(in the rows, 128 means zero)
Each row is followed by its class; each block has classes of its own.
109 148 124 111 142 122  88 104 149 153 130 150 129 119 118 137 128 143 145 127 111 134 144 151 118 111 132 112 138 148 105 135 119 128 184
dibaz
126 119 100 132 121 122 128 101 131 139 124  83 121 141 118 148 118 117 136 133 142 135 153 109 120 140 115 144 134 141 129 121 117 143 120
rul
 86 153 122 139 145 147 127 133 106 134 121 139 117 131 134  91 153 129 152 122 131 126 142 140 158 117 119 131 141 149  75 127 103 120 143
dibaz
119 158 128 142 115 118 208 136  88 126 112 128 143 115 134 161 113 130 146 141 199 116 148  86  98 102  55 181 130 137 102 122 118 123 128
dofi
122 146  84 145 101 132 131  99 116 114 116 114 120 135 155  79 135 146 127 105 164 108 116 182 112  94 124 163 113 152 146 122 121 139 158
Vepoz
109 142 157 135 122 120 102 136 187 109 120 146  96  77 154 116 109 135 122  89 107 160 111 141 116 111 137 130 155 129  95 136 107 137 171
soze
111 153 114 141 169 160 139 111 120 188 121 144 121 130 100 107 135 127 145 130 118 128 124 144 135 110 139 121 137 130 116 105 124 122 149
dibaz
136 150 130 133 153 145 151 109  90 150  98 144 142  81 145  80 132 176 130 130 142 111  99 156 113 104 145 134 128 143 130 123 120 138 145
nabe
140  99 137  99 133 144 102 153 186 102 119 172  97  99 140 115 125 129 118 132 122 148 118 152 118 117 166 106 138 135 102 128 128 120 147
retap
 91  93 167 110 162 174 139 195  84 121  93 162 140 129 134 100 145 156 190 139 153 138 143 116 114 107 170  49 184 130  77 102 132 104 143
kal
115 117 121 112 125 133 123 109 113 188 177 132 162 137 103 122 112 148 142 106  83 153 146 162  98 118 157 112 132 127 173 115 133 157 146
dofi
136 156 132 111 171 124 123 140 118  88 120 154 120 102 112 118 132 149 144 105 137 134 174 123 110  96 117 179 166 110 136 113 105 167 174
soze
149 115 120 117 166 144 111 162  85 167 105 126 159 139 113 131 167 147 147 132 110 128 176  99 174 113 164 129 131 118 126  95 121 156 103
soze
134 114 146 122 129 147 130 130 146 132 118 152 131 135 122 123 126 124 136 121 113 127 118 152 108 115 134 133 129 124 166 128 132 111 138
kal
148  91 129 127 124 157 112 103 165 156 115 146 119 127 121  99 124 127 116 114  94 144 118 190 130 135 163 103 110 132 178 130 133 122 143
kal
129 126 130 151  79 169 110 112 132 169 140 112  99 107 144 159  92 101 123 128 117 150 109  88 125 140 123  48 129 160 132 142 134  74 149
rul
120  95 109 137 130 120 118 161 144  91 159  99  93 160 123 116 162 141 143  90 110 133 142 127 160 138 160 159 177 145 162 129 148 143 124
soze
116 120 167 165  77 112 130 190 106  99 124 127 110 101 199 162 141 142 105 103 183 134 109  47 111 133 134 142 134 150  99  97 137  95 126
soze
148 130 155 113 144 182 123 142 130 157 163 192 130  44 146 134 100 137 104 127  94 159  85 139  85  82 121 150 155 148  98 139  89 114 147
soze
172 115 101 101 104 132 128  61 104  83 143 104 125  85 149  99 112 141 108 145 173  59  99 204 133 135 122 117 131 140 149 183 136 115 148
doz
134 144 131 100 100 143 117 105 139 143 147 123 148 129 100 110 136 156 155 101  76 103 157 180 134  66 151 153 146 144 202 131 140 153 172
dibaz
108 127 104  83 162 111  79 138 114 100 122 151 132 121 135 104 169 155 178 144 144 129 198 125 126 111 134  92 139 151 120 120 147 122 166
fus
102 105 112 109 133 135 126 120 166 109 117 165 112 157  92 118 121 122 144 128 144 116 118 171 128 142  99 145 133 136  97 157 122 113 129
kal
134 114 113 116 148 133 124 129 169 108 117 131  98 118 120 107 142 133 127 131 133 131 124 158 127 139 129 139 132 124 129 147 129 129 128
fas
126 142 109 145 122 115 133 133 142 154 132 164 109 134 133 132 131 138 108 102 136 148 104 150  61 114 105 171 106 121 108 118 120 125 138
doz
130 119 147 124 146 139 128 118 164 125 119 161 110 120 113 114 132 131 127 122 112 142 112 160 105 113 145 122 139 123 132 134 129 136 165
dibaz
141 124 100 163 131 113 127 111 117 166 122 122 140 163 127 107 143 153 128 111 109 119  98 169 115 112 131 130 111 119 110 122 128 144 128
doz
151 124 151 134  74 169 139 151 131 171  98 125 114 120 149  98 133 126 102 111 112 136 125 155 127 103 180 116 101 119 144 118 126 131 104
doz
149 129 118 120 147 125 128 112 159 100 116 127 104 108 127 102 124 123 112 138 122 109 116 158 122 118 126 139 138 112 114 132 125 150 133
dibaz
102 124  76 118 128 135 112 115  95 147 135  88 147 109 184 123 156 131 137  92 184 143 142 144 134 141 159 127 121 164 132 106 102 112 144
Vepoz
115 144 113 135 146 112  80 174 132  74 162 125  55 118 120 126 147 111 157 120 111 158 204 113 183 135 124 123 161 134 131 133 131 139 156
retap
111 125 134 156 105 156 139 113 148 108 162 131  89 133 100 145  84 108 140 116 130 126 123 116 116 116  82 166 160 161 151 134 138 104 138
kal
132 122 142 138 147 141 125 134 133 123 109 139 111 118 104 116 109 140 135 118 102 149 152 143 129 137 130 119 155 121 128 135 107 146 143
kal
115 133 174  77 111 186 143 163  98 100  84 174 110  87 137 105 116 145 170 160 150 113 171 142 110  79 123  72 177 135  92 140  98  94 191
rul
135 118 167 119  64 123 167 159 146  89 165 117 154 122 162 177 100 124 107  98 161 133 129  86  65 108 107 198 147 132 136 117 100 129 129
fas
119 114 139 173 168 117 120 121 117  85  99 154 116 138 123 102 129 136 139 138 139 108  75 140 129 137  86 128 125 111  77 142 123 121 118
kal
 90 144 118 154 111 147 102  82 109 170 156 162 142 172 122 118 125 109 134 130 133 101 122 117 157 116  95 171  77 173 129  97 131  98 118
nabe
140 105 144 116  97 144 123 134 165 125 118 134 105 108 132 123 117 135 115 118 124 125 113 170 114 125 150 137 129 138 164 142 136 117 131
kal
137 124 113 140 174 131 127 103  95 127 141 130 130 139 122  95 126 162 121 112 145 113 107 172 115 140 155 141 135 120 131 120 112 154 146
dofi
144 116 133 129 134 126 125 121 137 151 123 120 109  98 127  84 132 156 125 128  92 120 118 186 158 130 177  96 132 119 171 129 145 150 138
nabe
113 105 132 134  96 157 157 117 123 155 129 150 140 125 118 126 108 124 124 113 143 124  95 154 105 124 105 154 112 138 127 129 115 106 115
kal
118 112 158 162 142 158 117 113 131 177 107 135  91  93 122 127 106 140 134 116  73 187 126 123 120 124 155 106 143 143 134 127 100 136 149
nabe
158 150 137 123 130 156 134 134 113 190 131 132 155 137  99 128 121 119 130 147  99 133 134 109 120  99 157 109 116 121 156 131 132 140 110
fus
 85 113 176 134  77 134 163 156  95 183 170 159 145 124 116 161  92 120 128 115  95 153 123  96 100 137 119 115 137 111 130 113 114 110 120
nabe
149 132 149 135 146 149 124 132 133 146 101 161 115 103 133 123 113 142 134 138 117 142 120 128  92  99 140  67 145 119 103 122 139 115 164
doz
124 116 140 141 156 160 125 132 139 156 109 160 107 110 119 109 145 130 139 131 120 156 131 164 145 109 159 106 128 130 155 112 135 122 152
Vepoz
122 125 131 114 103 139 116 124 164 115 153 153  94 141 123 120 124 109 105 138 137 134 120 143 106 135 139 133 128 153 126 152 140 123 141
dibaz
 83 128 122  74  57 164  94 164 197 118 135 156  54 148 138 128 121 113 136 129 133 140 149 154  60  89 128 170 136 166 121 153 119  84 152
fas
111 161 118 106 101 155 124 105 188 123 149 135 120 145  97 130  89  94 117 104  97 151 153 127  98 102 118 208 145 151 171 139 111 150 124
Vepoz
113 133 121 133 133 135 167 106  75 165 129 145 195 148 137 139 159 142 117 117 165 112  56  92  78 155 135 139 111 148 133 141 137  89 113
dibaz
117 101 130  81 178 133 122 144 134 142 143 152 145 119 111 129 121 135 145 146  63 159 173  95 114 148 149 101 176 127 135 115 129 136 112
nabe
136 118 150 117 120 144 126 115 187 139 139 132 123 138 115 120 113 127 127 115  91 136 133 172 110 100 148 160 140 123 167 127 113 140 155
fas
134 136 119 124 145 133 114 128 160 137  97 140 117 120 104 117 131 139 154  97  98 131 129 172 145  90 143 139 129 104 122 124 103 148 161
retap
103 118 124  90 103 114 141 138 128 167 138 102 178 120 136 139 122 126 144 111 115 139 148 141 100 131 141 135 133 120 146 126 117 136 106
kal
116 128 118 155 109 140  98 128 184 155 127 107  67 120 139 114 146 150 139 108 130 149 130 180 141 104 158 144 127 170 143 131 132 123 167
fas
133 107 151 117 100 129 132 120 166 128 136 148 113 113 122 114 115 123 120 124 114 123 100 173 120 120 141 108 122 115 143 150 130 116 147
fus
100 123 162  82 107 131 135 151 170  82 150 162  99 103 146 121 109 135 133 120 121 139 131 141  68 104 136 168 172 145 145 141 122 122 152
nabe
142 133 130 131 134 112 129 125 189 143 134 111 116 103 135 106 115 133 110 127  95 150 104 149 101 142 161  92 142 109 155 141 151 140 140
fas
150 120 114  69 138 173 143 120  94 161 112 142 187 118 132 108 118 116 115 158 142 124 153 106  98 105 151 144 126 132 110 112 102 150  95
soze
122 121 150 119  59 143 116 143 191 148 129 144  88 154  95 130 109  97 122 123  51 151 184 128 137 118 120 124 119 121 183 120 141 129 128
rul
124 114 125 116 139 135 120 117 126 141 127 130 140 133  92 134 105 134 152 130  92 145 158 136 139 125 117 104 142 122 100 151 109 161 125
dofi
 94 147 150 108  66 118 140 153 143 101 115 135 108 111 145 108 124 107 130 132 138 103 126 149 142 113 122 160 118 116 109 149 117 111 115
retap
103 161 144 129  40 149 135 137 164 163 186  94 116 124 122 162 106  94 131  75 108 133 151 127 148  91 131 176 135 154 173 123 124 127 139
dibaz
123 102 137 113 120 136 149 128 144 135 111 150 133 127 138 110 132 138 130 107 150 136  87 180  96 124 151 111 110 114 122 145 121 127 141
dofi
116 134 144 127 105  98 126 126 171 126 119 108 130 102 108 173 114 138 149 106 108 141 154 117 139 122  97 142 148 126 125 137 119 148 142
rul
115 144 155 156 113 136  95 125 197 158 114 123  68 117 118  98 121 123 134 122  83 139 110 185 157 107 160  98 128 124 141 132 139 131 156
rul
149 116 128 119 126 132 151 123 144 144 109 132 123 111 125 126 142 139 128 106 127 137 118 180 111 114 138 144 124 111 146 147 119 135 138
doz
139 126 122 118 104 115 124 133 186 131 144 133 122 111 139 134 117 113  98 103 116 144  86 133 103 135 139 137 125 122 132 153 136 134 123
soze
145 105 112 121 145 130 105 136 141 109 139 158 116 126 125 136 144 137 135 130 143 134 135 138 142 124 140 123 130 149 122 125 134 120 156
retap
146  84  83  99 163 150 121  90 112 184 102 126 169 107 105 111  85 150 111 147  49 156 109 113  86 173 142  43 138 109  78 148 112 152  79
dofi
118  88 105  90 109 117  80 149 101  96 146 144 146 173 126 170 160 136 150 130 110 111 226  85 146 120  85 185 128 155 113 102 123 118  94
doz
136 116 147 129 161 135  97 125 127 125 141 178 139 130 109 112 129 160 124 141  97 129  99 130  96 121 155  79 147 130 111 126 154 139 155
dibaz
 53 139 162  71  14 138 124 154 165 145 135 157 134 132 169 132 115 115 151 138 203  94 156 144 108  69 138 142 109 180  83 106 134  71 152
fus
 85 160 105 114  70  82 101 170 100 106 176  74 122 126 147 159 167 131 148  96 165 122 180 107 153 135 117 171 129 155 122 144 132 147 114
dibaz
136 120 188 104 140 154 137 160 138 113 117 172 135  74 135 114 121 146 137 123  96 141 116 121  82  71 155 133 169 108 150 114 135 137 148
soze

A new block, with new classes.
127 189 113 103  92 100 154 149 133 154  53 179 110 186 120 102 188 138 216  58  78 116 135 143 119 117 141 107 177 182 145 114 145 110 137
Peku
125 146 120 115 123  33 118 143  95 138 164 170 110  82 143 166  99 165  91 136 221 186 120 134 140 105 109 154 113  83 125 117 105 109 138
vusar
124 150  88 137 128 173 166  85 126 138 136 139 133  97 110 102 149 102 141 124 172 136 110 148 172 156 118 106  93 134 120 104 106 138  78
pog
135 122 161 115 128 137 170 136  91  93 113 113 142 143 175 165 117 193 153 120 100 100 206  99  75 153 154 179 141 145 157 148 111 128 134
vusar
152  94 151 143 144 118 133 139 146 121 153 154 180 139  76 132 162 104 167 118 133 122  95 143 124 129 111  70 136 132 129 108 144 140 104
pog
116 101 152 130 168 145 163 123 109 112 136  78 126 137 181 159 117  53  96 118 134 163 131 115 121 141 136 139 121 112 140 148 154  94 106
Sul
140 147 122 135 148 154 117 140 169  89 158 106 162 148 140  96 100 145 123 113 135 157 147 144 100 131 105 167 103 126  98 116 162 154 138
let
 84  92  70 102 147  83 121 152 128 166  59 134 122  98  82 173 132 119 119 134  48  90 137 133 126  88 128 128 116 213 161 131  35 139 166
Vosa
106 164  95 135  99 132 133 149  95  84  97 117 115 176 145 110 123 107  92  93 123 154 169 136  88 107 149 126 124 122 146 106 191 122 128
Suf
127 141 108 147 200 122  93 147 155 146 161 126 141 138 112 126 104  79 134 132 163 159 135 174 183 119 114 163 113 121 153  75 166  98  88
Sezif
 66 124  82 202 149 179 137 130 130 115  62  59 119 128 136  89 126  19  75 137 116 171 147 124 141 155 168 156 136 104 123 119 125 138 146
didat
149 152 114  82 121 131 138 119 131  84  66 105  14 123 132 123 155 142 157  87 106 108 190 172  90 167  99 134 143 120 171 153 168 108 151
Sezif
 75  87 141 170 163 139  53 129 108 137 119 109 126 138 128  95 187  35 114  88 123 147 125 123 175 138 134 129 101 161 179  80 140  98 127
Rozi
136 120 114  72 147  95 114 129 150 102 122 192  27 114 113 100 111 170 160 146  81 151 116 169 131 158  94 203 108 101 111 166 121 134 135
let
 97 129 128  94 107 106 134 116  84 136 149 124 123 101 125 145 107 108 126 127 159 187 117 140 125  49 132 171 117 139 147 129 156 123 162
pog
116 142 130  56 143 161 151 104 163 151  78 141  63 120 106 130 157  97 161 117  88 138 130 196 192 111 103 220 133 128 143 140 192 120 171
zedor
139 122  66 142 157  84 152 149 182  78 102 113 102 159 126 132 125 128 136 147 174 196 160 192 117 154  87 167 131  90 124 134 114 110 116
didat
111 127 108  98 168  82 153 131 176  88 103  83 126 176 150 119 103  68  85  91 118 175 126 184 120 130 111 218  84 135 114 193 115 109  99
Sul
105  85  56 196 142  46 140 130 134  93 152 151 151 180  63  86 121 114 103 155 155 156 193 148 118 158  87 196 120 149 129 156 109 140 144
Suf
 84 131  79 183 112 185  75 110 146 156 106 121 124  83 122  57 174  68  98  84 189 195  90 136 171 151 128  92 113 168 142  49  99 127  99
Peku
113 113 163 132 114 118 102 165 120 144 110 121 151 133 103 142 172  74 110 129 142 202  52 119 107 108 142 108 156 141  84 158 129 136 147
Vosa
128 109 111 146 139  82 145 103 134 158 145 133 149  74  74 124 127  36 134 163  92  93  95  86 180 112 125  84 149  83 111 130 140 165 138
pog
138 183 142 161 115 154  92 108 137 150 164 102 202 103 137  86 142 114  99 106 199 158 104 129 160 115 123 110 127 117 123  85 124 134 137
vusar
 94  42 139 189 122 145  74 157 125 131 113 111 106  86  99 151 201  43 104 144 141 178 101 103 111 151 152 114 157 144 132 145 105 142 125
pog
120  79 109 163 198  55 167 147  95  90 166 157 147 151 140 123  94  80 145  98  80 175 182  83  84 176 112 114 140 136 130 156 128 138 127
vusar
159 120 138  66 123 165 149  88 127 140 129 177 106 107  78 122 189 131 150 151  94 109 138 153 138 143 112 185  97 181 134 206 127 170 136
pog
113  80 107 157 153 129 173  83 168  91 116 138 137 102  80  72  97  87 149 123 107 129 120 131 180 183 125 185 118 130  69 121 124 166 101
pog
106 156 148 125 101 180 130 120 106  91 157  77 153 163 146  97  92 117  84 123 148 150 150 129 112 104 127 173 117  62 167 123 190 140 103
Suf
149  87 157 137 172  94 127 127 161 104 125 144 150 117 127 107 136  98  71 164 169 112 117 119 138 182 124 181 103  99 105 170 105 140 109
Peku
123 113 122 132 158 109  68 164 159  95 128 123  57 190 168  68 101 186  84  72 147 114 182 194 101 132  83 133  97 165 171 118 136  58 189
Suf
175 100 147 162 154 108 135 178 143 109 173 111 230 169 122 142 151 165 179 152  87 188 148 101  64 116 136  93 172 131 163 100 119 123 139
zedor
151 149 120  81 128  67 101 143  87 117  84 187 112 159 169 132 103 149 142 178  86 109 129 139 133  89 164 167 116 181 122 122 129  79 176
Sul
101 146 130  64 114 116 125 110 144 155 107 201  99 111 116 156 110 122 168  96  58  67 136 127 144 121 116 192 154 217 106 181 140 172 132
Vosa
137  45 127 155 120  90 144 129 128  54 140 125 169 174  85 143 127 130  93 146 158  96 146 136  97 158 109 133 100 121 113 133 156 145  99
Suf
108 136 151 104 158 158 110 117 145 189 140 167  86  41 169 134 110 124  99 136 148 149  87 107 188 133 158 190 124 136 120 124  80 122 102
Peku
127 145 105  99 136 189 112 133 135 186 119 109  77 113 156 132 153 162 104 144 140 193 110 153 173 113 128 150  83 149 137 133  60 103 148
didat
102 227 100 165 157 112 174 108 165 152 148 137 145 125 138  81 118  74 145  79 162 100 147 172 159 135 152 164 139 155 119 126 153 111  98
pog
117  81 135 131 142 153  92 136 150 156 140 119  59  86 156 106 140 141 112 126 118 169 143  94 126 156 117 164 136 157 147 158  84 125 155
Peku
126 166 187 136 142 141 134 171 150 124 129 127 144 144 174 129 110 132 173  97  86 163 108 104  84 132 167 145 197 146  69 159 126 146 179
didat
177 157 104  71 125 184 127 126 165 111 138 123  47 150 179  76 126 203 174 128  85 119 180 142  77 152  74 102 127 136 179 161 135 128 138
Peku
 95  75  95 143 169  91 132 131 153  85 128 103 115 138 135 114  85  48 157 108 106 104 120 130 160 143 109 111 103 139  97 100 166 127 110
pog
117 134  90 141 145  68 117 114 130 126 109 129 101  71  93 122  93  85 120 103 133 136 135 141 152 111 130 125 145 122 130  75 156 120 155
Sezif
158 115 139 151  39 169  60 112 124 140 164 127 133  84 146 125 165 166 116 131 157 209 124  56 133 135 127 111 153 142 101 113 120 167 146
didat
123 138 170 129 179 112 150 150 105 119 142 143 154 111 135 125 133 111 156 113 151 103 108 122 133 154 125  99 115 120 125 110 102 119 140
pog
132  99 125 130 119 137 195 148 118 131  62 139 153 171  98 165 146 151 181 146  62  80 140 113 119 127 170 129 144 139 121 136  91 138 109
pog
 74 147  84 141 150 180 107 123 106 159 169 158 149 138  91 108 114 106 158 125 124 120 106 148 177 106 103 109  61 184 128  67 127 168 117
Rozi
133  77 166 121 133 209  76 116 121 125  98  36  75 107 161  99 170 121 147 119  88 157 156 133 110 110 110  96 178 124 216 103 146  82 226
vusar
 72 147 104 139 206 176 122 127 163 156 129  71  98  60  96  92 120  82 108 128 102 151 109 157 179 124 107 160  89 101 151 100  66 152 158
Rozi
117 122  98 101 120  67 146 168  88 149  53 180 128 196 132 163 145 164 119  96  64 109 180 109 111 118 154 148 103 208 151 151  84 102 116
Vosa
124  83  65 141 207 135 136 150 165  60  88 141 142 157 111 129  61  83 141 142  91 157 159 160  97 162 117 173 121 171  75 136 116 166 118
Sezif
128 104 170 109 159 162 145 155  70 152 146 159 163 147 161 170 124 167 141 100 143 193 161  92 106 117 114 120 137 169 165 102 111  98 140
Vosa
119 122 127  86 170 123 117 173 122 108 135 119 137 150 174 157 135 111 129 129 119 178 159 127  71 112 121 166 110 137 203 154 113 123  88
Peku
150 103 103 127 169 136 168 113 139  99 113 110 145 153 102 115 107 126 176 116  93 162 172 137 119 152 105 157 142 144 128 129 121 135 134
Sezif
133 162  88  89 122 172 143  93 164 127 104 160  67  82 124 145 145 157 174 101  91 114 184 165 132 137 106 183 150 142 165 109 148 142 110
let
117 136  92 176 173 128 120 127 149 116 137 160  92 152 133  84 108 116  73 142 176 145 176 165 111 154  98 166 115 121 116 169 123 129 164
Rozi
119 108 166  79 138 151 111 140  52 114 146 155 129 130 177 152 122 153 164 142 124 118 128  85 115 154 112 117  97 190 133 130 111 127 135
Vosa
142 155 156 146 185  81 195  94 139 123 167 163 175 106 152 148 111  52  87  91 146 112 111 124 125 151 176 136 136  76 105 145 179 111  44
let
 77  89 144 149 128  69 146 138 106 109 101 128 118 179 119 129 104  85 108 127 146  69 109 131 153 168 122 167 101  95  80 179 133 140 126
vusar
102 137 141 119  72 205  63 159 127 130 117  69  85 145 140 116 154 134 109 122 143 142  91 139 112 124 116  87 107 123 152 116 155 130  99
Vosa
123 214 154 137 120 109 125 141 143 146 234 145 172  92 172 122  57 152  66 151 237 163  57 130 131 114 134 152  96  78  50 148 131 159 119
zedor
133 141 148 104 119 207  87 179 130 107  98 102 122 134 208 144 128 189 143 170 106 136 132 102  86 143 136 140 133 143 115 142  62 147 180
zedor
137 138  90  83 110 122 112 116 136 147 145 112  15 109 165 132 122 177  93 150 142 149 191 150 118 121  90 178 108 154 168 183 148  93 148
Vosa
126 106 121 155 152 113 105 163 125  77  96 146  91 155 195  83  98 158 130 121 176 151 150 126 109 172 127 115 127 121 132  69 130  76 128
Peku
 72 150 121 164 146 135 132 135 124  78 102 106 179 150 154  92  44  44 135 127 122 144  85 137 127 120 157 155 142 134  71  87 151 143 137
Sul
105  47 118 137  92 102 154 124  95 105  99  75 149 147 102 156  98 121 107 173  87 156 174  78  98  92 123 180 146  99 137 167 122 169 207
didat
 95 175  74 177  92 118 101 126 127 151 154 120 156 146 131 106 139  61  87 108 161 176  89 139 145 118 164 107 103 128 118 121 141 139  34
vusar
128 163  98 148 196  43 172 138 122 131 128 101 206 147  95  86 194  42 193 106 112 178 133 138 167 126 136 135 115 153 155  97 108  90 125
pog
127 124 197  99  68 195  83 126  69 163  96 166 110 102 144 142 187 125  87 120 164 168  73  78 134 141 134 103 142 130 107 157 110 142 141
Vosa
130 111 117 161 164  72 146 116 109 122 142 133 140  77 113 143 100 100 130 189 115  99 145 114 144 134 146 138 149 111 160  84 123 104 139
Sul
126 185 171 117 162 153 124 154 135 141 120  61 133  51 140 128 173  92  97  75 140 190  69 149 131 111 173 101 117 107 129  80 133 112 141
vusar
118 139  85 160 139 103 111 171 157 135 101 162 122 145 103 104 135 156  79 103 108 210 167 142 107 123 139 185 150 127 154 135  54 124 125
Suf
162 168 190 152 110 174 160 135  88 160 126  89 126 126 154 118 177 117 135 116 131 168 101  99  91 119 152  32 196  92 141 121 151  85 197
Sul
143  96 142 154 130  75 128 131 181 141 183 118 113 116 149 155  86 136  45 156 157 113  79 105 152 143 164 171  88  75  33 179 140 128  70
let
118 112 182  97 119 102 113 123  92 114 114 136 129  59 148 153 153  87 144 120 110 157  87  83 140 121 180 156 147 109 140 120 115 125 100
pog
151  99 115 122 146  93 113 148 172  65 126  89  99 108 157 132 126 150 118 159 146 165 147 164  62 139  99 135 147 104 147 146 120 110 174
zedor
